Here is a tiny trained network, its code and every weight. The questions are about switching its units off for an input and a class, where a switched-off unit gives its printed mean instead of its output.

import numpy as np


def w(rows, s, z=0):
    codes = np.array(rows[::2]) - 128.0
    scale = np.full(codes.shape[1], s)
    scale[-1] = z or s
    return codes * scale


def norm(h):
    return h / np.sqrt((h * h).mean(-1, keepdims=True) + 1e-5)


def f(y):
    return y / 2 * (1 + np.tanh(0.7978845608 * (y + 0.044715 * y**3)))


def log_softmax(a):
    a = a - a.max(-1, keepdims=True)
    return a - np.log(np.exp(a).sum(-1, keepdims=True))


def net(x, mask):
    res = np.array(x, float).reshape(1, 4) / 4 @ E
    u = 0
    for l in range(4):
        y = f(norm(res) @ A[l][:, :-1].T + A[l][:, -1])
        res = res + np.where(mask[u : u + 10], y, B[l][:, -1]) @ B[l][:, :-1]
        u += 10
    return log_softmax(norm(res)[-1] @ U[:, :-1].T + U[:, -1])


A, B = {}, {}
E = w([
[193,8,87,147,146,24],'x0',
[95,120,134,75,254,107],'x1',
[74,130,180,172,102,81],'x2',
[135,153,194,173,161,189],'x3',
],0.0044)
A[0] = w([
[155,82,48,132,128,142,41],'0.n0',
[79,102,97,75,93,46,71],'0.n1',
[198,56,15,2,193,155,1],'0.n2',
[221,43,23,144,68,96,89],'0.n3',
[233,172,49,124,37,208,16],'0.n4',
[91,120,152,176,85,130,47],'0.n5',
[117,148,207,161,131,162,47],'0.n6',
[150,174,131,181,7,148,94],'0.n7',
[136,116,93,130,135,122,92],'0.n8',
[138,97,85,218,26,76,55],'0.n9',
],0.0045,0.0046)
B[0] = w([
[149,188,138,114,124,109,94],'0.n0',
[63,57,115,122,129,76,132],'0.n1',
[238,183,141,107,104,134,179],'0.n2',
[253,244,101,158,124,105,252],'0.n3',
[130,130,153,132,193,192,162],'0.n4',
[117,110,116,60,58,104,93],'0.n5',
[129,81,30,123,120,131,108],'0.n6',
[177,83,176,157,4,171,223],'0.n7',
[132,161,133,131,147,123,100],'0.n8',
[182,104,199,43,152,107,185],'0.n9',
],0.0047,0.0021)
A[1] = w([
[126,143,123,77,78,152,90],'1.n0',
[127,202,168,110,74,181,168],'1.n1',
[52,91,138,95,157,88,37],'1.n2',
[132,147,71,81,116,72,115],'1.n3',
[108,226,143,136,60,126,47],'1.n4',
[165,118,5,94,105,85,53],'1.n5',
[125,177,77,48,223,170,129],'1.n6',
[81,139,168,132,71,218,75],'1.n7',
[110,73,133,196,167,59,112],'1.n8',
[2,49,130,81,130,40,3],'1.n9',
],0.0063,0.005)
B[1] = w([
[121,134,123,161,158,140,132],'1.n0',
[114,90,92,144,149,178,255],'1.n1',
[67,82,128,120,144,75,116],'1.n2',
[99,153,151,147,112,107,148],'1.n3',
[177,102,75,159,151,146,144],'1.n4',
[109,168,108,147,104,52,151],'1.n5',
[108,71,229,109,53,113,217],'1.n6',
[66,151,50,89,122,106,201],'1.n7',
[124,190,92,154,187,132,166],'1.n8',
[2,185,119,184,160,81,141],'1.n9',
],0.0066,0.0038)
A[2] = w([
[162,121,99,145,111,53,102],'2.n0',
[175,135,127,96,137,42,52],'2.n1',
[133,68,52,122,146,81,84],'2.n2',
[129,242,132,94,123,16,77],'2.n3',
[202,87,141,106,163,2,1],'2.n4',
[144,80,177,134,100,44,124],'2.n5',
[89,110,108,162,85,197,23],'2.n6',
[137,234,13,121,156,157,84],'2.n7',
[60,141,147,54,211,151,52],'2.n8',
[166,121,107,158,102,143,43],'2.n9',
],0.0076,0.0034)
B[2] = w([
[166,177,167,128,100,117,198],'2.n0',
[115,225,106,99,84,116,195],'2.n1',
[154,152,129,151,106,184,137],'2.n2',
[137,140,146,176,90,50,219],'2.n3',
[103,255,74,20,81,154,255],'2.n4',
[165,211,45,140,134,145,217],'2.n5',
[78,143,113,35,136,45,205],'2.n6',
[147,112,123,228,161,127,185],'2.n7',
[186,82,122,61,66,113,180],'2.n8',
[119,104,154,103,124,108,136],'2.n9',
],0.0066,0.0033)
A[3] = w([
[137,150,111,177,182,122,7],'3.n0',
[151,150,86,173,206,116,5],'3.n1',
[152,103,172,147,210,139,97],'3.n2',
[166,212,151,70,175,133,108],'3.n3',
[152,148,164,120,183,3,119],'3.n4',
[127,143,162,64,132,191,145],'3.n5',
[126,77,135,143,155,167,87],'3.n6',
[139,154,67,156,194,127,11],'3.n7',
[161,98,104,229,52,103,148],'3.n8',
[44,173,45,145,164,119,85],'3.n9',
],0.008,0.0029)
B[3] = w([
[83,165,188,131,94,157,101],'3.n0',
[81,175,253,90,90,192,115],'3.n1',
[198,142,133,111,99,220,126],'3.n2',
[38,73,179,87,25,142,229],'3.n3',
[100,152,121,66,217,85,218],'3.n4',
[93,65,97,150,50,64,234],'3.n5',
[163,148,110,88,83,55,141],'3.n6',
[110,177,223,161,110,176,122],'3.n7',
[101,60,189,114,198,95,217],'3.n8',
[204,105,40,225,114,236,253],'3.n9',
],0.0057,0.0029)
U = w([
[86,110,25,193,117,204,149],'0',
[99,178,202,140,172,201,91],'1',
[141,78,149,166,171,106,2],'2',
[129,111,143,73,222,115,19],'3',
[171,230,108,91,86,73,174],'4',
[70,41,146,66,58,142,186],'5',
[46,147,109,187,222,62,151],'6',
[252,75,159,151,108,163,122],'7',
],0.016,0.0067)

Each question gives the input, the list of numbers given to net, and the class t.
The units are the neurons (one row each of A and B). Each row of codes is followed by its name. A weight is (code - 128) times the scale printed after its matrix; where a second scale follows, it is the last column's (A, B and U).
mask holds one flag per neuron, layer by layer. A switched-off neuron (its flag False) gives its mean, the last column of its row in B, instead of its output. The means were averaged over made-up inputs and are rounded, as every weight is.
A unit's drop is (log p(t) with every unit on - log p(t) with that unit switched off) / (log p(t) with every unit on - log p(t) with every unit switched off).
The circuit of an input: a set's keep is (log p(t) with only the set's units on - log p(t) with every unit switched off) / (log p(t) with every unit on - log p(t) with every unit switched off). Starting from the 12 units with the biggest drops (on a tie, the unit counted first), units are removed one at a time, each time the one whose removal leaves the highest keep (on an exact tie, the one counted first), for as long as the keep stays at least 0.8.
circuit, biggest first: the units of the circuit, biggest drop first
top k neurons: the k neurons with the biggest drops, biggest first
k most important neurons of layer l: the k neurons of layer l with the biggest drops, biggest first
drop of u: that unit's drop, to one decimal
input [-1,0,-7,-1], class 7: circuit, biggest first => 2.n4, 1.n7
input [4,-6,1,1], class 7: circuit, biggest first => 2.n6, 1.n7
input [1,3,-5,3], class 7: top 3 neurons => 2.n4, 2.n6, 1.n7
input [-1,-6,5,-4], class 5: circuit, biggest first => 3.n8, 0.n7
input [1,4,-3,7], class 7: circuit, biggest first => 2.n4, 3.n2
input [-6,-1,-6,2], class 5: circuit, biggest first => 1.n6, 2.n5, 3.n5
input [2,-6,8,4], class 2: circuit, biggest first => 3.n8, 2.n4
input [-5,-6,7,-1], class 5: 3 most important neurons of layer 2 => 2.n5, 2.n4, 2.n1
input [7,7,5,7], class 1: most important neuron of layer 2 => 2.n6
input [1,-4,-2,-3], class 7: 2 most important neurons of layer 0 => 0.n7, 0.n4
input [1,7,-7,-1], class 5: top 3 neurons => 3.n3, 0.n3, 1.n6
input [-5,1,0,5], class 0: top 3 neurons => 1.n7, 0.n9, 1.n1
input [1,-3,1,-1], class 7: top 3 neurons => 0.n7, 2.n6, 2.n4
input [1,-1,6,2], class 0: 2 most important neurons of layer 1 => 1.n5, 1.n3
input [6,4,1,8], class 1: top neuron => 1.n8
input [-6,-6,7,4], class 0: top 2 neurons => 1.n7, 1.n6
input [3,-1,-6,3], class 7: 3 most important neurons of layer 2 => 2.n6, 2.n4, 2.n5
input [0,-2,-1,-1], class 7: top 2 neurons => 0.n3, 2.n4
input [-4,0,-1,-4], class 0: top 2 neurons => 0.n9, 1.n7
input [-5,8,6,-8], class 6: top neuron => 1.n9
input [-1,7,8,5], class 3: drop of 1.n3 => 0.1
input [8,-3,8,6], class 4: drop of 3.n1 => 0.0
